The symbols move the states like this.
from | η β π ρ κ
gt | ph tl pm dd rm
lz | mr fh lh ld jb
cp | mj ph td lh tl
tc | gd dc fc lc nz
mf | zs gg ld fd tm
fc | hr sn zn nz gd
qn | ng hm pn pm qb
qq | dc nz qc ng sb
pn | sb lc qq qb ng
tz | zr ft ff fb hl
gg | ld nh lb qf mf
mz | tr fd hq tz ff
gd | sg fc hr qq qc
dc | fc qc sn pz tc
sg | dn hr qh dc sn
dt | lc ng pz td hm
pz | nz sb tc hm lc
ld | cm lb jb tm zs
sn | zn sg dn tc fc
ft | ff qd mz nf tz
qf | tm tr mf qd fd
jt | fb zb nf rf fj
zr | fd ff qf rd qd
cl | jd fb rd zj zb
dn | rf qh gf fc zn
rd | ft hl qd zb jd
qb | dt qn ng ph pq
zb | nf cl jd gf jt
fh | lh dd mt lb lz
zn | cq dn rf gd hr
fj | cl jt fb cq tt
hr | qh zn cq qc sg
mr | rm lh gt cm dd
jb | dd lz mr zs cm
zj | jt tt zb dn gf
ph | td pm pq mt cp
tt | zb fj cl qh zj
rm | cp gt ph fh mt
lh | gt mt tl jb mr
nf | hl jd tz fj fb
qd | mz zr fd jd ft
nh | lb zs lq tr gg
cm | fh jb dd nh lq
sb | tc qq dc dt pz
lc | qq pz nz qn pn
nz | qc tc gd pn qq
fd | hq qf tm ft mz
dd | mt mr rm lq fh
lb | jb lq lz mf ld
rf | tt gf fj hr cq
tl | pm cp mj mr gt
hq | gg tm nh ff tr
zs | lq ld cm hq nh
fb | rd nf hl tt cl
qh | gf cq zj sn dn
mt | tl rm cp lz lh
hm | pn dt lc mj qn
td | qn pq hm tl mj
tm | nh mf zs mz hq
mj | qb td qn gt pm
hl | qd tz zr cl rd
jd | tz rd ft jt nf
cq | zj rf tt sg qh
pq | hm qb dt cp td
ff | qf mz tr hl zr
lq | lz cm fh gg lb
gf | fj zj jt zn rf
qc | sn gd sg sb dc
tr | mf hq gg zr qf
pm | pq mj qb rm ph
ng | pz pn sb pq dt

The rows follow the links: the fewer symbols apart two states are, the more alike their rows tend to be.

Each row is also shifted at random along 11 hidden directions that mean nothing.

Some states, each with a row of numbers:
nz	[ 146  -61   37  -42  -92  -50   27   24  -59    7  -52    1    3    7  -13  -25   51   39   11   69   87  -84  -11  -14 -106  -33  -83  -99   31   92  -10    8  -14   34   49   53  -32  -82   -9   28   17  -57  -75   83  -60  -44 -188   97    8  -27  -73   78   47]
tl	[ 110    4  -13    2    5  -24   -7   81   -8  -17  -70   61   12  -10   22   25   82   67    1  -34   30  -74   41   43  -77    8  -74  -30   20  -55   38   32   -9   -7   86   56  -50  -15   14  -43   46  -16    3   74   -1  -32 -116  -17   15  -67 -122  -66   92]
cl	[  56   16   32    2   21   -2    0 -155  -30   33   10  -72  110 -121   24   21   67  -36  -44   51   35   23   42  177   -6   76   55  -85  -39   44  -59 -112  -34  -26   20   64   93 -141  -99  -76  -65  -46  -45 -147  -87   40  -81  111   71  184  -70   53   66]
lb	[-104   42  -76  -56   -8   87  -59  -87   30    8   71  -65   38    2  -32   58  -67  -44  -35  -43   46   11   29   70  107   31   30  -45   52  -30  -37  -37   47   71  -51 -177   68  -49  -32 -118   53    0   39 -264   -9   41   59   79   84   19  -10  -43   80]
qc	[-167  -34 -171  -19   -5   15  -69   38   96  152  -85  -75  -14  -54   49    0  -96   84   19   62   37  -95   12  -22  -35    9  -64   -8   83  -80  120   44   26  -65   12 -235   24   26   57   89   79  -96 -116  -91    0 -101  -45   90   25 -218 -122    0  103]
tz	[ -79   52  -30  -24    1  -20   -5    2    5   50   35 -115   44    1  -54  -22    8 -119  -50   67   59  -66   57    3   46  -79   11  -59   23   84  -56 -121  -37  -15  -35  -44  110 -187   25  -87  -57  -27  -40  -52  -72   89  -93   82   93    7   91  180   37]
fh	[ -72    2 -111  -42   44   52    8   86   53   34 -101   37    9  -36   95   52  -48   49   15 -133 -109  -22  -40  164  -19  -95  -51  -55   -3 -122   84  -80   28 -121  -42   36  -17   33   77   58   62  -13 -205   61   60  -52   -8  -46  -81   40   24  -90   88]
td	[-102   26   17  -85  -42  -97   27  148   19  -18  -63  -24  -81   57    0  -44  -15  -69   81  -97   62 -153  -51 -154  -52 -102 -124 -188   27   -5  -63   85   43   85  -58   97  -20   -2  -64   51   38  -54 -140  -69   24  -36 -128 -131  -10   24  202   -1  -57]
hq	[ 163    2  -92  -21   28   85  -70   66  -20  -57  -35  -24   33   19  -50    4   33   -7 -125  -26  -54 -133    9    2   -5  -78   35   62  -28   26   -1    0  -10   25   67   53 -153  -24   47   60   22   36 -116   11  -50   37  -31   37   53   31    0   40  -50]
zb	[-183   24  -55   41   81    7 -107  -77   84   69  -27  -81   17  -65   35  -20   -4   37  -50    5  -29  -40    9  -55   53   58   35   41  -74  -71   -7   19   -4  -15  -25 -117   54    3  -55   55  -11  -21  -27 -272  -29   -7  102   36   90  -34  -39   61  -37]
cm	[ -53  -52  112   65   -9   30   45  -41  -21 -106   13  136  -30   44  -15   53  -53  -42   42 -112  -58   72  -30  -99   38   59  -38  -24    4  -30  -57   23   -2   90  -12  193   33  -30    0  -44    8   27   15   44  -43   22   10 -201  -80  170  124 -189   39]
pn	[  71   28   -9  -42   22  -11   79  -37  -19    6   -4   21  -34  -22   42  -15  -28   47   95  -46  -34  125 -103  139   53   33   69  -34  -42  -65   18  -58   49  -95  -68  -87   26  152   23   88   27  -22  -35  -56  129  -69  147  -31  -78   67   61  -84  -56]
gf	[   5  -46   24   15    5   -7   15  -37    0   45  -11   10   53  -73   82   20  -71    1   73    8  -21   27  -21  -24  -34   32   -8 -130  -51    2  -21   50  -27  -33  -44   68  111 -106  -71  -31   -5  -47  -46 -104  -17  -20  -67  -20  -41   79   72   11   68]
ff	[ -53   10   12   36   99   60   12  -31   54   13 -107   23   38  -59   30  -16  -50   99 -102  -87 -103  -46   25  -31  -42   18  -40  128  -16 -168  -11   66  -70  -10   81   31 -157  101   15  203  -26   24 -101   54  -16  -11  -51  -69  -76   25 -116  -57  -26]
mz	[-333   30  -62   10   45   61   45   62  -21   -3   71   23   66   25  -58  -26  -70  -42  -23   96  -29   -7   66  -13   63  -14  115   91   91   30   21   41  -37  -19   81  -39  -47   33  134   -1  -50   36   22  136   14   77  -55    5  -42  -27   72   34  -53]
qn	[-165   41   32  -28  -19  -76   33   33  -10    9  -51  -87  -87    6  -16  -34   41  -30    0  -44   41    0  -40  -47  -83  -47  -67   34  -53   -7  -20  -35  -22  -41  -45  -23  -55   15  -58   72    3  -20   27   53   42  -39   46  -49   -2  -53   -6   18  -44]
tr	[-145   40  -94  -26   72  105  -12    5  -16   38  -42  -76   83  -61  -24   78  -85    8  -25   22  -38  -32    9   68  -59   11   21   30   -5  -56   54   13  -70  -73  -11  -96    2  -12  -23   -3   24  -20  -25  -86  -21   34  -22   28    1    2  -43  -51   58]
nf	[ -57   27  101  -12    7  -66   88   38   12   98  -22  -20   45  -12    0    9   18    4   46  154   29  -10   67   83 -155  -58 -118  -11  101   43   81  -22  -87  -65  -33   66  117   31  -40  -52 -124    2   31  255  -60   68 -199   68  -53  -63  -95  121   20]
sg	[ -12  -37   34  -28  -72   -5   29  -32  -46   16   42 -104  -10  -67   29   27  -72  -78   38   47   43   83  -17  -24 -140   34    5   19   -7   81    3  103  -14    4  -18   61  -82  -10 -176   -7  -19  -13   88   60   25  -29  -13    4  -52   40  -24  -36  -20]
fb	[-249    0   26  100   46  -47  -72  -36   66   47  -40  -44  -27    2  -32  -49   62   -6  -74   53  -14  -73   30 -150   26    6  -28   80  -44    3  -14  -47  -50    5   -3    1   82  -68   16   44  -63  -12  -18  -56 -110   30   24   -4   87  -60   -7  127  -34]
tt	[ 276   -1   90   20   17  -50  -62  -36  -21   13  -57 -114  -31  -16   19   22  115   14  -40   13  -55   20  -84  -14 -132  -88  -70   40 -221   73    9  -94  -71  -93 -165   73   82  -72 -174   -2  -46   34   55  -33  -41   16  139   61   59   -6  -42  186  -60]
qd	[  77   63  117   -9   57   52  116 -220  -33   30   35   -9  127 -116   13   45  -45   38  -22    4    8  162   63  218  -20  143   30   27   36  -94  -56  -26  -82  -20   25  -38   33   51 -112  -34  -85   13  115  -35   -4   54  -58   53  -68  163 -190  -93   69]
zs	[ 178   -9  -48   19  -12   56 -100   86   -5  -66  -35  -50  -41   46  -70   24   85  -25 -166  -28  -36  -97   28  -44  -86  -99  -39  203  -36   47   43  -11  -23   28   65   78 -215   -5    6   35    7   81   13  191  -57   36   39   17   60  -82 -120   28  -45]
mj	[ 167    5  141   35    2  -94    2  -59    6  -29 -142    6  -83   -6   -6   12  127   58  -25 -129   24  -29  -43  -55  -92   26 -185  -30  -99  -90  -53  -83  -44   15  -31  101   29  -49 -104   47   18  -42  -17  -38  -69  -51   -5  -96   34   30 -116  -65   58]

From each start, follow one symbol. Which state do you reach?
Answers are names.
new walk
[  37  -25   24  -35 -112   -6    9  -75  -52   -5  183  -64   43  -19   -2  -22  -45 -111   11  106  122   90   61  -16   28   54  105  -34   57  162  -87   92   34   99   36  -37  -32 -105  -90 -144  -29   15  183  -32   24   30  -36  115   30   15    6   78    2]
κ: hr
new walk
[ 157   36  -28  -81  -37   74  -10   15  -73  -55   96  -42   63   41  -77   45   26  -64  -53   74   43  -12   44  143   -8  -54   58   20   72  120   11  -14   15   59   22   -5  -65   19  -22 -111  -17   65   70   61  -14   94  -42  137   43   38  -41   43  -34]
π: lb
new walk
[ 136    7  -23 -146  -93  -58   94   56  -76  -22  -14  -39   30  -23   25  -75   55  -54   -4  -32   92  -75  -20  168  -37 -121   16 -193   30  103  -93  -65   48    8   56  107 -148  -73    8   61   10  -48 -204   76   48  -38 -207   97  -21  134   62   96  -14]
ρ: pq
new walk
[-271  -41   57  -11  -37  -21   15  -84   70   62   72   36    7    6   68  -57 -126   39   73   17   25   52    0 -104   89   46   -1  -90   61  -25  -61  122   53   93  -50  -91   79   50  -31   36  -19   -2   14 -147   30  -31  -14   26  -52  -13   54   52  -25]
β: cq
new walk
[-185  -26   33   -4  -16  -37   46   14  -31   49  -64  -28  -50    0  -11   19  -38   62  100   74   11   36  -84  -49 -111   12  -71   -8  -28    3   79   10  -42  -79  -90  -79   90   62  -37   63   20  -55   21   32   13  -58   34   -9  -52  -92  -19   -7    0]
π: qc
new walk
[ -27  -22   95  -59  -28   20  101   17    3   -4  -45   85   17   17   27   55  -41   38   32  -52  -36   19   -7  141 -102  -68 -142  -51  108  -38   45  -21   -8    8  -30  154  -16  104  -16   17  -33   39  -84  252  -17   21 -154  -21 -137   92  -57  -79   47]
κ: lb
new walk
[ -36  -39   65  -75  -25  -30  142   85  -53  -14  -27   98  -19   18   47  -13 -133   41  208    1  -18   28 -107  -25  -82    9  -26 -155   61  -17   35  171   33    5  -45  101   -8  207  -35  119   16  -38 -101   74   97  -72 -100 -122 -194  103  169 -126 -100]
η: tc
new walk
[ -47    9  105   22   17  -35    6  -76   67    5  -16   33    7   48  -35  -87   13   36  -95  -35   11  -80   54 -126   83  -23  -72   -2   33  -47 -126  -10  -24  125   27   14    0  -12   32   93  -68   27  -60  -43  -87   46  -99    8   20   20  -13  123  -43]
κ: tz
new walk
[  43  -29   28   45   30  -14   -4   11  -14   15   -6    7   39  -49   43   23  -19  -12   51   51  -32    1   -1  -63  -56   33   15  -42  -53   31   15   70  -44  -35  -12  102   74  -65  -65  -44  -31  -18   17  -30  -27    8  -43  -44  -13   39   57   15    5]
β: jt
new walk
[  96   37    0  -97  -30  -43   29   55   -8  -48    4  -36  -70   28   18  -62  -35  -34   47 -114   27  -27  -78  -76   16  -48   15  -85  -35  -21  -90   91   65   65  -50  -11 -123   99  -74  108   44   -4  -51 -130  122  -53   53  -78  -30   51  154  -18 -139]
η: lc
new walk
[ 166   32  139  -23   -9   33   14  -81 -125 -107   43  -64   36   41 -112   29   87  -42 -101   27    3   23  -20   10  -62  -42   15   59 -109  123  -95  -54  -84   57  -41   92  -43  -63 -132  -48  -60   75  122   12  -74  111   28   70   54  126  -27  113  -91]
π: mf
new walk
[  -1   30   91  -32  -53  -25   23  -34  -82  -94  119   77   27   68  -46  -15  127   11   -9   35   83   54   45  101   62   22   59  -30   21   92  -64   -9   39   92   55   18  -16   11   -9 -148  -14   72  181   33   29   56   -5   98   52   17  -64   44  -30]
ρ: fh
new walk
[ 220  -37   25  -10   -8   68   22   -4  -22  -73    5  109   39   36  -27   42  -17   -7    2  -43  -37  -23   -1   69   42    3   -5  -58   78    4    0  -10   33   80   39  150   -9   36   43  -20    1   29 -105   54  -55   40  -85  -39  -43  163   60 -111   11]
κ: gg
new walk
[ -78  -27  -97   20  -13  -35   -1   70  -36   70 -115  -79  -25  -37  -14   21   15   -2   34   50   28  -49  -53  -29  -86  -38  -52  -51  -76   30   65 -121  -62 -167  -37  -80   98 -193   75    4   70 -121  -89   11  -27  -66  -26   14   40 -114   22   41  143]
κ: lc
